Below are the code and all the weights of a small trained network. Each question names an input and a class and asks about switching units off, where a switched-off unit gives its printed mean instead of its output.

import numpy as np


def w(rows, s, z=0):
    codes = np.array(rows[::2]) - 128.0
    scale = np.full(codes.shape[1], s)
    scale[-1] = z or s
    return codes * scale


def norm(h):
    return h / np.sqrt((h * h).mean(-1, keepdims=True) + 1e-5)


def f(y):
    return np.maximum(y, 0)


def log_softmax(a):
    a = a - a.max(-1, keepdims=True)
    return a - np.log(np.exp(a).sum(-1, keepdims=True))


def net(x, mask):
    res = np.array(x, float).reshape(1, 7) / 4 @ E
    u = 0
    for l in range(2):
        y = f(norm(res) @ A[l][:, :-1].T + A[l][:, -1])
        res = res + np.where(mask[u : u + 5], y, B[l][:, -1]) @ B[l][:, :-1]
        u += 5
    return log_softmax(norm(res)[-1] @ U[:, :-1].T + U[:, -1])


A, B = {}, {}
E = w([
[87,126,74,207,255,226,147,196,95,131],'x0',
[136,106,82,111,135,99,148,160,115,136],'x1',
[135,152,83,172,122,117,83,90,144,207],'x2',
[83,157,132,107,73,164,190,147,173,175],'x3',
[62,211,110,67,127,107,94,122,43,151],'x4',
[116,39,191,139,113,158,112,139,70,185],'x5',
[75,73,104,167,112,94,204,3,100,112],'x6',
],0.0098)
A[0] = w([
[212,28,105,180,96,164,226,151,217,112,2],'0.n0',
[103,166,168,48,139,166,200,142,117,4,118],'0.n1',
[38,154,124,90,51,205,241,169,216,208,67],'0.n2',
[136,113,14,144,194,188,175,190,119,130,74],'0.n3',
[133,209,12,195,104,127,47,54,190,254,100],'0.n4',
],0.0079,0.0071)
B[0] = w([
[85,145,112,192,158,123,38,95,236,210,199],'0.n0',
[127,107,155,234,158,40,228,182,123,242,201],'0.n1',
[230,165,122,189,179,84,14,61,2,36,222],'0.n2',
[207,106,185,17,75,121,185,76,179,94,214],'0.n3',
[127,82,195,150,159,80,253,212,98,116,253],'0.n4',
],0.0094,0.0065)
A[1] = w([
[146,108,109,132,168,125,109,122,111,84,104],'1.n0',
[77,151,105,93,138,122,119,125,100,136,26],'1.n1',
[86,164,122,100,131,120,145,135,72,137,7],'1.n2',
[111,144,77,154,170,249,176,130,109,117,2],'1.n3',
[78,99,89,165,104,132,166,74,115,107,24],'1.n4',
],0.019,0.0039)
B[1] = w([
[96,180,120,144,114,84,90,68,77,136,227],'1.n0',
[132,121,176,133,152,159,81,85,203,141,163],'1.n1',
[128,63,108,158,194,163,116,88,215,120,233],'1.n2',
[137,109,130,33,66,119,162,94,131,150,219],'1.n3',
[151,172,120,64,164,180,78,249,109,146,255],'1.n4',
],0.015,0.0052)
U = w([
[110,85,120,161,169,160,77,57,244,136,157],'0',
[138,104,133,28,9,86,167,49,144,142,173],'1',
[144,131,153,139,151,110,128,116,106,160,242],'2',
[114,73,181,205,151,79,205,190,71,164,68],'3',
[151,198,121,99,128,185,42,245,131,131,56],'4',
[151,147,107,177,140,86,61,48,43,110,50],'5',
[114,108,149,140,126,113,134,122,125,143,254],'6',
[54,133,97,185,59,163,138,96,116,95,31],'7',
],0.011,0.0066)

Each question gives the input, the list of numbers given to net, and the class t.
The units are the neurons (one row each of A and B). Each row of codes is followed by its name. A weight is (code - 128) times the scale printed after its matrix; where a second scale follows, it is the last column's (A, B and U).
mask holds one flag per neuron, layer by layer. A switched-off neuron (its flag False) gives its mean, the last column of its row in B, instead of its output. The means were averaged over made-up inputs and are rounded, as every weight is.
A unit's drop is (log p(t) with every unit on - log p(t) with that unit switched off) / (log p(t) with every unit on - log p(t) with every unit switched off).
The circuit of an input: a set's keep is (log p(t) with only the set's units on - log p(t) with every unit switched off) / (log p(t) with every unit on - log p(t) with every unit switched off). Starting from all 10 units, units are removed one at a time, each time the one whose removal leaves the highest keep (on an exact tie, the one counted first), for as long as the keep stays at least 0.8.
circuit, biggest first: the units of the circuit, biggest drop first
unit that matters most: the unit with the biggest drop
k most important neurons: the k neurons with the biggest drops, biggest first
k most important neurons of layer l: the k neurons of layer l with the biggest drops, biggest first
drop of u: that unit's drop, to one decimal
input [1,4,5,-8,-7,4,-3], class 5: unit that matters most	1.n0
input [-5,-4,-1,8,-4,0,-6], class 5: circuit, biggest first	[0.n2; 1.n4]
input [1,-1,-7,7,5,-7,-5], class 3: 2 most important neurons	[0.n1; 1.n4]
input [1,2,-4,7,8,-2,6], class 0: 2 most important neurons	[1.n2; 1.n1]
input [3,-6,6,-7,8,-6,2], class 0: 2 most important neurons	[1.n2; 0.n2]
input [2,6,3,3,7,5,7], class 0: 2 most important neurons	[1.n2; 1.n1]
input [2,4,-5,-7,7,-3,1], class 0: 2 most important neurons	[1.n2; 0.n2]
input [-7,2,8,2,3,7,-5], class 3: 2 most important neurons of layer 0	[0.n4; 0.n3]
input [6,-6,-4,-5,2,-5,-4], class 1: 4 most important neurons	[1.n3; 0.n2; 0.n4; 1.n4]
input [-2,-4,-5,-3,7,-5,-4], class 0: 2 most important neurons	[1.n2; 0.n4]
input [-4,6,7,8,-3,0,-6], class 5: 2 most important neurons	[0.n2; 0.n1]
input [4,4,-3,-2,7,-5,7], class 0: 3 most important neurons	[1.n2; 1.n1; 0.n4]
input [2,4,-4,0,-7,-2,6], class 0: 2 most important neurons	[0.n0; 0.n4]
input [2,4,4,5,0,4,4], class 5: circuit, biggest first	[0.n2]
input [-3,-5,8,8,8,-2,7], class 0: circuit, biggest first	[1.n2; 1.n1]
input [1,7,-3,1,4,-6,-4], class 2: 3 most important neurons	[0.n1; 0.n4; 1.n4]
input [-2,4,6,-4,4,-2,3], class 3: 2 most important neurons	[0.n4; 0.n2]
input [6,-2,3,-6,3,4,-3], class 1: 2 most important neurons	[1.n3; 0.n2]
input [-5,3,-7,2,1,-3,2], class 3: 2 most important neurons of layer 0	[0.n1; 0.n3]
input [5,3,2,-3,6,1,-1], class 0: circuit, biggest first	[1.n2]
input [7,-7,-1,5,-6,0,5], class 1: 3 most important neurons	[1.n3; 1.n2; 0.n1]
input [-7,3,7,-1,7,6,0], class 0: 3 most important neurons of layer 1	[1.n2; 1.n1; 1.n3]
input [7,3,-7,-3,2,6,-7], class 1: 2 most important neurons of layer 1	[1.n3; 1.n4]
input [8,-4,-1,-1,5,2,3], class 1: drop of 1.n3	0.8
input [-4,0,6,5,-2,0,8], class 4: drop of 1.n4	0.9
input [8,-8,1,-1,5,4,6], class 1: drop of 0.n2	0.0
input [8,-7,-7,0,-2,-5,-3], class 1: circuit, biggest first	[1.n3]
